Each row is followed by its class.
-1.70	-0.22	-0.32	-0.67	1.82	-0.07	0.61	1.34	0.59	0.72	0.08	-1.22	0.76	0.78	0.71	0.33	-1.40	-3.05	-0.67	-1.74	1.03	1.79	-0.57	0.18	-0.70	1.37	1.66	-0.96	-0.18	-0.57	-0.10	-1.31	0.93	1.44	0.01	3.13	-2.89	1.33	1.44	-0.40	-0.76	-0.02	-0.35	-0.26	0.62 => Rufe
-1.33	-0.51	-0.49	0.66	2.30	0.34	-1.13	1.60	1.49	-1.30	0.36	-0.10	-0.03	1.08	1.16	-0.14	1.17	0.06	-1.11	1.26	0.80	-0.93	-0.30	-0.47	0.03	-0.06	1.05	-1.42	-0.30	-0.91	1.38	-0.18	0.49	-0.68	0.00	1.92	2.43	-0.72	-0.65	-1.50	0.80	-0.31	-0.49	-1.13	-0.14 => Daz
-1.37	-0.96	-0.70	-0.27	1.19	-0.11	0.72	1.65	0.82	0.45	0.59	-0.51	0.88	1.34	1.06	5.42	-0.56	-2.10	-1.38	-2.34	1.07	0.58	0.04	-0.71	0.23	0.13	0.75	0.77	-1.20	-1.51	0.97	-1.57	-1.27	-0.15	-0.74	3.37	-3.49	2.03	0.80	-0.73	-1.74	1.36	0.36	0.24	0.00 => Rufe
0.21	-0.41	0.15	0.68	0.70	0.06	0.07	0.61	0.15	-0.33	-0.31	-1.12	0.69	1.54	0.34	2.54	-0.95	-0.92	-1.31	-0.85	0.53	1.10	0.09	-0.88	0.48	-1.27	0.50	-0.20	-0.06	-1.17	0.53	-1.06	-2.69	-0.31	-0.83	1.78	-1.52	0.19	0.08	-0.48	-0.63	1.21	-0.69	0.22	0.16 => Daz
0.64	0.00	0.31	0.59	-0.86	-0.51	-0.09	-0.55	1.17	0.35	-0.90	-1.20	1.28	1.36	0.09	4.27	-1.39	-0.24	-1.10	0.14	0.02	1.34	0.97	-1.83	0.46	-2.05	0.15	0.88	-0.22	-1.50	-0.26	-1.33	-4.77	-1.16	-1.17	1.45	-0.95	0.45	-0.33	1.13	-0.91	2.29	-0.43	0.56	0.07 => Daz
2.15	-0.26	0.83	2.18	-0.51	0.23	-0.57	-0.98	1.23	-1.23	-2.42	-0.35	1.26	1.26	-0.46	3.64	-0.72	0.77	-2.06	-1.47	0.18	1.89	0.51	-1.67	1.07	-3.53	0.21	0.51	-0.63	0.59	-0.74	-1.55	-4.71	-1.38	-1.04	2.37	-0.44	-0.10	0.68	-0.48	-0.51	2.31	-0.04	0.50	0.63 => Daz
-1.87	-0.01	0.95	0.69	1.61	0.00	-0.44	2.21	3.92	-0.98	0.08	-1.03	0.70	1.82	1.29	2.15	-0.07	-0.21	-2.63	2.01	1.83	-0.24	0.82	-1.81	0.87	-1.60	0.69	1.40	-0.53	-2.86	2.61	-0.35	-5.33	-1.24	-0.42	2.39	2.13	1.03	-4.12	-1.68	-1.42	3.07	-0.54	1.30	-0.69 => Daz
-0.13	0.14	-0.04	-0.81	-0.27	0.42	-0.73	-0.63	1.72	0.53	-1.08	0.56	0.39	-0.54	0.09	1.33	0.06	0.88	1.12	1.75	-0.13	-0.28	-0.08	-0.52	-0.40	-0.78	-0.21	0.96	1.20	-0.01	-0.01	0.88	-0.13	-0.77	-0.52	-0.49	1.81	-0.04	-1.69	1.48	0.77	0.54	-1.44	-0.01	-0.20 => sef
3.44	-0.39	2.43	3.09	0.72	-1.28	-2.86	-4.35	3.69	-2.28	-7.01	1.32	0.84	2.39	0.57	7.01	0.26	4.51	-0.65	3.10	-1.24	-0.12	2.65	-1.77	-0.33	-4.13	-1.11	3.75	1.42	1.29	1.37	1.80	-5.03	-4.86	-1.44	-0.96	5.94	-3.23	-4.39	1.71	-0.26	3.29	-2.37	-1.17	0.68 => Daz
2.25	-1.72	1.26	2.47	0.32	-0.16	-0.99	-1.65	0.62	-2.51	-3.09	-0.53	0.94	3.12	-0.37	2.39	0.95	4.00	-1.06	-0.82	-0.51	1.22	1.10	-2.08	1.53	-2.19	0.30	1.36	0.02	1.05	0.34	-0.81	-6.42	-1.61	-0.60	2.88	2.62	-2.30	-0.14	-0.78	0.15	1.48	-0.45	-0.85	0.18 => Daz
0.64	2.04	2.23	-0.69	-0.82	-1.61	-3.04	-5.63	4.22	1.82	-6.74	3.04	-0.47	-2.04	0.48	6.02	1.64	4.55	3.16	5.92	-1.26	-2.55	0.34	1.61	-1.79	-2.72	-1.86	2.98	3.10	1.65	0.79	3.69	2.88	-3.41	0.05	-5.40	6.50	-2.03	-4.55	4.94	2.49	0.10	-3.16	-1.41	-1.19 => sef
-1.64	1.55	1.16	-1.16	1.22	0.15	-0.11	1.12	2.00	0.32	-1.14	1.56	0.19	-1.39	0.57	1.38	-0.23	-1.30	1.11	1.08	0.93	0.02	-1.99	0.66	-1.59	-0.08	-0.08	-0.46	0.62	2.20	-0.60	0.19	4.36	-0.21	-0.23	-0.72	0.50	0.49	-1.02	-0.05	0.49	-0.48	-1.27	0.34	0.75 => Rufe
-0.42	-1.19	-1.81	0.75	-0.04	-0.06	-1.09	0.54	1.24	-0.97	2.40	-1.41	0.18	1.85	1.13	-0.74	0.38	1.30	-1.97	1.01	0.63	-0.91	1.56	-1.39	1.53	0.50	0.33	1.34	-0.64	-2.81	2.99	-0.45	-4.96	-0.23	-0.20	0.18	1.63	-2.17	-3.30	-1.04	-1.30	2.71	0.41	0.43	-0.87 => Daz
-0.41	-1.83	-0.33	0.15	0.43	-1.26	-0.72	-1.96	2.22	-1.58	-0.03	-0.95	0.34	1.96	0.25	-0.99	0.72	3.41	-0.04	1.24	-0.60	-0.31	2.25	-2.00	1.88	1.99	0.28	1.37	-0.50	-2.95	2.39	0.99	-3.95	-0.02	-0.14	1.32	3.65	-2.14	-0.74	0.42	0.20	0.62	-0.20	-0.70	-0.51 => Daz
1.22	-2.37	0.44	1.86	0.05	-0.58	-0.87	-1.49	2.85	-1.85	-1.72	-1.54	0.80	2.88	0.05	2.07	-0.22	3.71	-1.79	-1.49	0.40	0.38	1.89	-2.73	1.58	-0.42	-0.03	3.50	-0.65	-2.74	2.51	0.07	-7.01	-1.63	-0.50	2.59	3.19	-2.48	-2.65	-1.06	-1.92	3.37	0.16	0.62	0.44 => Daz
2.64	-1.25	2.03	1.96	-0.40	-1.05	-0.55	-3.80	2.00	-0.10	-5.45	-0.17	1.37	2.42	-0.33	5.65	-1.06	3.53	-0.27	-0.63	-1.34	2.22	1.33	-2.12	0.70	-2.02	-1.09	3.11	0.10	-0.21	0.69	-0.61	-6.31	-2.89	-1.46	1.52	1.74	-1.86	-1.38	1.42	-0.74	3.74	-0.55	0.08	0.21 => Daz
-1.17	0.07	-0.63	0.05	0.23	-0.57	0.66	2.29	0.49	0.97	-0.92	-0.08	0.86	0.10	0.55	2.16	-0.88	-1.76	0.19	-1.02	-0.05	1.47	0.09	-1.05	0.01	-0.23	0.74	0.12	-0.32	0.51	0.09	-1.19	0.11	-1.08	-0.38	1.41	-1.66	-0.07	0.16	2.04	-0.42	0.57	-0.60	-0.22	-0.03 => Rufe
-0.20	-0.87	1.39	2.58	0.37	-0.35	-1.23	0.26	1.92	-2.35	-1.74	-0.75	0.09	2.83	1.41	0.97	0.59	2.74	-2.52	0.60	-0.37	0.54	1.22	-3.05	1.66	-2.35	0.91	1.81	-0.63	0.47	2.78	-1.13	-5.15	-1.70	-0.65	1.73	3.45	-2.50	-3.61	-1.68	-0.38	2.08	0.44	-0.56	-0.40 => Daz
-1.57	-1.09	-0.72	-1.09	0.73	-1.74	0.52	0.20	2.23	0.92	1.15	-1.10	1.31	2.11	0.64	-0.14	-0.25	-0.17	0.60	1.49	0.17	-0.57	0.92	-0.07	0.50	2.49	-0.43	1.62	-0.40	-3.90	3.19	0.61	-1.30	-0.39	0.37	0.87	-0.24	0.08	-1.33	1.68	-0.95	1.19	-0.11	0.53	-0.70 => Daz
0.48	-1.52	0.99	1.12	1.78	-0.98	-1.46	-1.29	1.53	-2.55	-2.14	-0.37	-0.03	2.59	0.65	-2.16	0.96	3.11	0.15	1.67	-1.17	-0.39	0.92	-0.97	0.58	1.64	-1.27	1.65	0.56	-0.77	2.92	0.90	-1.28	-1.32	-0.19	1.52	4.24	-1.19	-2.15	-0.99	1.45	0.50	-0.25	-1.86	0.81 => Daz
2.97	-0.50	1.59	2.14	-0.92	-0.18	-1.37	-2.96	0.75	-1.60	-4.21	0.18	-0.31	0.46	-0.53	3.78	-0.68	4.53	-1.25	-0.41	-0.90	-0.24	1.24	-1.43	0.65	-3.57	-0.67	2.62	0.08	0.88	-0.02	0.19	-6.72	-2.65	-1.26	-1.31	4.41	-2.88	-3.65	-0.32	-0.57	2.74	-0.57	0.02	-0.24 => Daz
-0.62	0.77	0.09	-0.12	0.72	0.35	0.10	1.10	1.46	0.24	-1.48	1.06	0.49	0.43	0.91	1.36	-0.71	-1.16	0.51	-0.21	0.32	0.40	-0.12	0.49	-0.97	-0.30	0.21	0.12	0.11	1.05	-0.38	-0.30	1.78	-0.14	-0.73	1.59	-1.12	0.71	-0.09	-0.31	-0.11	0.10	-0.90	0.65	0.65 => Rufe
0.12	-1.68	-0.89	0.73	0.29	0.74	0.54	1.85	-0.16	-1.05	2.29	-2.82	0.69	2.45	0.05	-0.62	-0.44	-2.44	-2.56	-2.63	0.23	1.75	0.41	-1.39	1.84	0.61	0.94	-0.42	-1.48	-2.71	1.23	-1.73	-4.91	0.74	-0.32	4.11	-3.61	0.70	0.38	-0.82	-2.66	1.50	1.46	0.98	0.37 => Daz
2.97	-0.21	0.84	1.01	-1.00	-0.21	-0.90	-2.81	0.96	-0.27	-3.17	0.69	0.16	0.89	-1.17	5.63	-0.43	2.40	-0.81	0.22	-0.23	0.88	1.50	-0.74	-0.43	-2.28	-1.47	1.39	0.74	0.31	-0.08	0.50	-4.42	-2.56	-0.55	-1.16	0.98	-0.81	-1.54	1.13	-0.42	2.77	-0.75	0.65	0.40 => Daz
3.23	-2.64	0.35	1.50	-1.26	-0.35	-0.03	-3.22	0.24	-1.68	-2.44	-0.93	1.56	2.65	-1.02	4.02	-0.49	2.20	-1.75	-1.16	-0.52	1.54	1.43	-2.38	1.84	-2.51	-0.63	1.92	-0.39	-1.85	0.68	-0.62	-7.01	-2.18	-1.04	1.68	0.46	-1.10	-0.28	0.38	-1.06	2.97	0.16	0.02	0.40 => Daz
-2.61	-0.88	-0.62	-1.64	-0.04	0.11	-0.51	2.20	2.35	-0.08	3.44	-1.29	0.73	-0.22	-0.08	1.77	-0.56	-2.85	-1.97	0.43	1.89	0.56	0.76	-1.05	-0.08	-0.79	0.60	-0.26	-0.57	-0.98	1.07	-0.49	-4.64	0.00	0.26	0.73	-1.40	1.91	0.16	0.08	-0.70	1.91	0.69	1.69	-0.97 => Daz
-3.03	-1.12	-0.03	-0.93	1.01	-0.72	0.69	1.27	0.59	-0.37	2.15	-1.95	1.61	2.94	1.45	-3.30	0.11	-0.63	0.25	-1.35	0.08	0.66	-0.47	-1.22	1.55	1.91	1.15	-0.16	-0.94	-1.86	2.01	-1.39	-0.64	1.42	0.38	2.99	-0.78	-0.26	1.21	-0.67	-0.86	-0.47	-0.18	-0.79	0.21 => Daz
0.04	0.11	0.21	-0.13	0.24	0.13	0.35	-0.13	1.01	-0.02	-1.57	0.18	0.02	0.08	0.12	2.33	0.01	0.13	0.46	-0.04	1.29	0.34	-0.15	0.05	-0.40	-0.22	0.65	0.34	0.18	0.32	0.27	0.30	-0.46	0.03	-0.13	0.29	0.30	-0.15	-0.58	0.21	0.50	0.54	-0.74	-0.06	0.48 => sef
1.18	0.11	-0.02	0.69	-0.41	0.20	-0.06	-0.53	0.60	-0.31	-0.60	-0.56	0.72	0.52	0.14	2.71	-0.95	-0.74	-1.70	-1.64	0.08	1.57	-0.10	-0.57	0.35	-2.04	0.85	0.02	-0.57	1.07	-0.27	-1.65	-2.81	-1.05	-0.37	1.10	-1.80	-0.03	0.65	-0.08	-0.72	1.50	0.00	0.70	-0.25 => Daz
2.60	-2.40	-0.37	2.84	0.29	0.25	-1.30	-0.76	0.93	-2.49	-0.74	-1.43	-0.97	2.05	0.63	2.46	0.74	2.43	-3.42	0.90	-0.55	-0.16	1.27	-2.06	1.48	-2.13	0.18	0.74	-0.65	-1.99	1.96	-0.59	-7.01	-0.94	-0.54	1.63	3.10	-1.56	-2.12	-1.78	-0.84	2.44	0.45	0.60	-0.46 => Daz
-1.86	1.40	0.86	-0.54	1.20	0.27	0.63	0.75	1.80	0.71	-3.13	0.82	0.39	-0.67	0.84	1.94	-0.39	-1.28	1.85	0.89	0.84	-0.11	-1.17	0.74	-1.14	-1.42	0.11	-0.09	0.93	2.47	-0.63	0.71	4.58	-0.07	-1.00	-0.03	0.30	0.59	-0.97	0.12	1.15	-0.59	-1.75	-0.86	0.20 => Rufe
-2.36	0.24	0.10	-0.88	0.27	0.61	1.11	3.32	0.44	0.39	1.39	-1.08	0.01	-0.21	0.55	-0.47	-1.49	-4.62	-0.86	-2.41	1.93	1.82	-1.36	0.32	-0.22	0.57	1.27	-1.05	-0.97	-0.03	-0.85	-1.65	0.30	1.13	-0.62	3.34	-3.94	2.12	1.65	-1.48	-1.14	0.93	-0.03	0.85	0.83 => Rufe
-0.78	0.42	-0.22	-0.31	1.36	0.31	-0.03	0.93	0.70	0.66	-0.45	-0.41	1.29	0.33	0.90	2.35	-0.71	-2.19	-1.04	-0.58	1.36	1.25	-0.23	-0.46	0.32	-1.27	0.77	-0.19	-0.53	0.40	-0.68	-1.27	-0.24	0.12	-0.14	3.34	-1.46	1.34	-0.09	-1.19	-0.30	1.13	-0.67	0.53	0.27 => Rufe
-1.31	-2.38	-0.88	0.32	0.49	0.81	0.98	2.87	-0.08	-1.15	3.30	-2.98	1.23	3.15	0.06	1.56	-1.13	-3.53	-3.52	-3.75	0.61	3.08	0.55	-1.76	1.84	0.17	1.24	-1.12	-1.43	-3.30	0.10	-3.28	-6.72	1.13	-0.19	5.54	-4.89	1.81	2.41	-1.95	-2.68	2.50	1.64	1.87	0.26 => Daz
-1.45	1.93	0.11	-0.18	0.22	0.04	-1.13	0.76	1.56	1.14	0.48	0.51	0.30	-0.76	1.81	3.41	0.47	-1.78	-1.92	2.09	1.39	0.20	-0.23	-0.08	0.21	-3.21	0.49	-0.18	0.59	1.85	0.83	-1.09	1.08	-0.79	0.46	-1.63	-0.04	1.37	-3.21	0.09	-0.23	0.84	-0.78	-0.41	-0.92 => Daz
2.85	-2.05	0.50	2.26	-0.37	-0.57	-0.50	-3.03	-0.86	-2.25	-3.06	-0.47	0.65	3.11	0.01	0.09	0.36	4.05	-0.94	-0.07	-2.09	-0.10	1.57	-1.74	0.69	-0.42	-0.32	2.56	-0.16	-0.89	2.50	-0.36	-5.21	-2.06	-0.28	0.81	3.18	-2.49	-2.39	-0.03	-0.51	1.97	-0.15	-0.22	0.59 => Daz
1.31	0.25	0.72	0.56	-0.31	0.44	-0.23	-0.95	0.73	-0.29	-2.86	0.75	1.01	-0.18	-1.01	2.99	-0.69	0.45	0.02	-0.65	-0.06	1.19	-0.09	0.19	0.07	-1.74	-0.07	0.52	0.27	1.33	-1.37	-0.50	-2.06	-1.17	-1.16	1.15	0.43	-0.02	-0.34	0.51	0.42	1.11	-0.84	0.18	0.01 => Daz
1.65	-0.28	0.41	0.20	-0.66	-0.69	-0.32	-2.10	0.63	-0.08	-1.95	0.78	0.03	-0.69	-0.39	3.06	0.00	2.52	0.65	1.67	-0.82	-0.31	0.33	-0.08	-0.91	-0.91	-1.25	-0.53	1.06	-0.46	-0.22	1.33	-0.48	-1.78	0.16	-1.39	1.75	-0.67	-1.18	1.61	1.16	0.04	-0.30	-0.32	0.31 => Daz
1.75	-0.20	1.45	0.74	0.31	-0.23	-0.55	-2.10	0.57	0.51	-1.82	0.16	1.17	1.02	-0.53	3.46	-1.48	1.71	-0.61	-1.04	-0.56	1.30	1.30	-1.54	0.91	-2.19	0.31	1.76	-0.42	-0.03	0.21	-0.77	-4.66	-1.74	-0.19	0.39	-0.83	-0.30	-0.39	1.28	-1.08	2.39	-0.88	1.13	0.48 => Daz
0.80	-0.53	0.25	-0.36	-0.93	-0.18	0.36	0.96	-0.18	0.01	-0.54	-0.86	1.00	1.21	-0.03	0.54	-0.58	-0.56	-0.42	-1.33	0.27	1.88	0.05	-0.75	0.36	-0.15	0.65	0.83	-0.50	-0.32	-0.02	-1.01	-3.03	0.39	-0.24	2.03	-1.29	0.01	-0.41	-1.02	-0.75	0.80	-0.03	0.13	0.41 => Daz
2.83	-0.30	3.14	0.95	-0.65	-0.62	0.38	-2.50	-0.69	-0.04	-3.87	0.88	-0.13	0.10	-1.20	3.30	-0.42	2.05	0.25	-0.25	0.16	0.65	0.16	-0.33	-0.02	-1.54	-0.81	0.56	-0.28	0.56	0.01	0.47	-0.69	-1.28	0.86	-0.39	0.26	-0.28	0.72	1.21	-0.27	0.39	-0.66	-0.21	0.61 => Daz
4.11	-0.04	1.23	2.52	-0.92	-0.26	-0.01	-1.57	-1.78	-1.89	-3.04	0.31	0.28	0.57	-1.14	1.78	0.08	1.11	-0.29	-1.49	-1.12	1.09	0.48	0.23	0.51	-2.12	-0.67	0.45	0.07	2.26	-1.12	-0.32	-1.91	-1.20	-1.36	0.19	1.27	-1.46	0.49	-0.12	0.70	0.74	0.47	-0.08	1.34 => Daz
-1.83	1.05	1.19	-0.10	1.04	-0.13	-0.17	0.64	1.25	1.10	-1.19	0.13	1.18	-0.20	2.70	1.86	-0.06	-2.01	0.38	-0.05	0.46	0.57	-1.52	0.47	-0.81	-0.49	0.63	-0.76	0.39	1.48	-0.46	-0.63	2.73	0.15	-0.77	0.43	-1.39	0.72	-0.78	0.92	0.66	-0.15	-1.64	-0.54	0.67 => Rufe
-0.22	1.91	2.22	-0.07	-0.05	-1.48	-1.58	-4.64	3.33	1.56	-7.01	2.83	-0.30	-1.18	1.27	6.20	1.45	4.74	2.99	5.32	-1.87	-2.19	0.23	0.11	-2.05	-3.26	-0.89	2.64	3.07	3.46	0.62	3.14	3.99	-3.46	-0.28	-5.07	6.02	-1.96	-5.44	4.59	2.34	-0.20	-3.71	-3.00	-0.35 => Rufe

Each row is followed by its class. Each block has new classes.
-0.14	-0.31	0.87	-0.10	0.29	-0.39	0.10	-2.32	-1.15	-2.82	-3.45	-3.11	0.33	-0.35	0.11	7.51	-0.71	0.81	-1.10	1.47	-0.24	2.49	-0.38	0.89	-0.75	1.32	-2.47	-0.73	0.30	0.93	0.28	-1.30	-2.49	0.52	-0.23	-0.79	1.09	4.09	-0.16	-0.30	0.20	-1.19	0.27	-1.00	0.98 => U
-0.43	-0.20	-0.23	-0.28	0.10	-0.66	2.52	1.57	0.19	-2.79	-4.79	-1.64	0.28	0.08	-0.05	6.08	-1.55	1.22	-0.29	0.54	0.47	1.44	-0.56	0.20	-1.36	0.35	-1.12	-1.13	0.62	-0.59	-0.09	-1.47	-1.84	-0.09	-0.35	0.24	1.95	3.02	0.74	-0.58	-0.77	-2.31	0.69	0.36	0.09 => U
0.89	-0.78	0.61	0.22	0.17	-0.79	-1.98	-3.76	-1.26	-1.03	-0.15	-1.06	0.47	0.63	0.42	2.23	-0.76	1.00	-0.62	0.24	0.06	0.37	-0.83	1.28	0.12	-0.61	-0.99	0.99	0.11	0.14	0.99	-1.10	-0.63	0.55	-0.43	2.39	-0.02	0.88	-0.04	1.02	1.42	0.64	-0.79	-0.54	0.42 => U
-2.27	0.83	-1.36	0.76	0.32	-0.84	0.57	-1.21	2.30	-2.69	-5.84	-2.88	1.64	1.63	-0.20	6.03	-1.25	0.02	0.14	0.88	0.19	1.76	-0.88	0.36	-0.06	0.73	-1.88	-3.97	-0.63	-0.64	0.09	-0.88	-1.55	0.08	0.38	0.55	0.11	3.40	-0.93	-1.75	-1.43	-2.09	0.87	0.87	0.61 => U
-0.27	0.04	1.11	-0.55	0.50	-1.04	3.31	1.67	1.95	-0.99	-2.39	-1.78	-0.01	0.28	0.59	3.07	-0.64	0.94	0.62	-0.08	-0.26	1.04	-0.33	-0.74	-0.16	0.57	-0.63	-1.46	-0.97	0.11	-0.44	0.27	-0.11	-0.14	0.39	0.49	0.63	3.24	-0.10	-1.02	-0.77	-2.52	0.85	1.07	1.23 => U
0.26	0.59	-0.16	0.47	0.11	2.22	0.48	-1.12	-4.16	-1.23	-0.06	0.16	0.55	0.29	-0.36	2.94	-0.81	0.16	0.18	0.20	0.24	-0.30	0.06	1.48	0.19	-0.90	-0.16	0.59	-0.05	0.15	0.27	-3.20	-4.58	-0.99	-0.61	0.22	0.31	-0.38	-0.27	-1.56	1.41	2.59	-1.99	-0.14	-1.46 => K
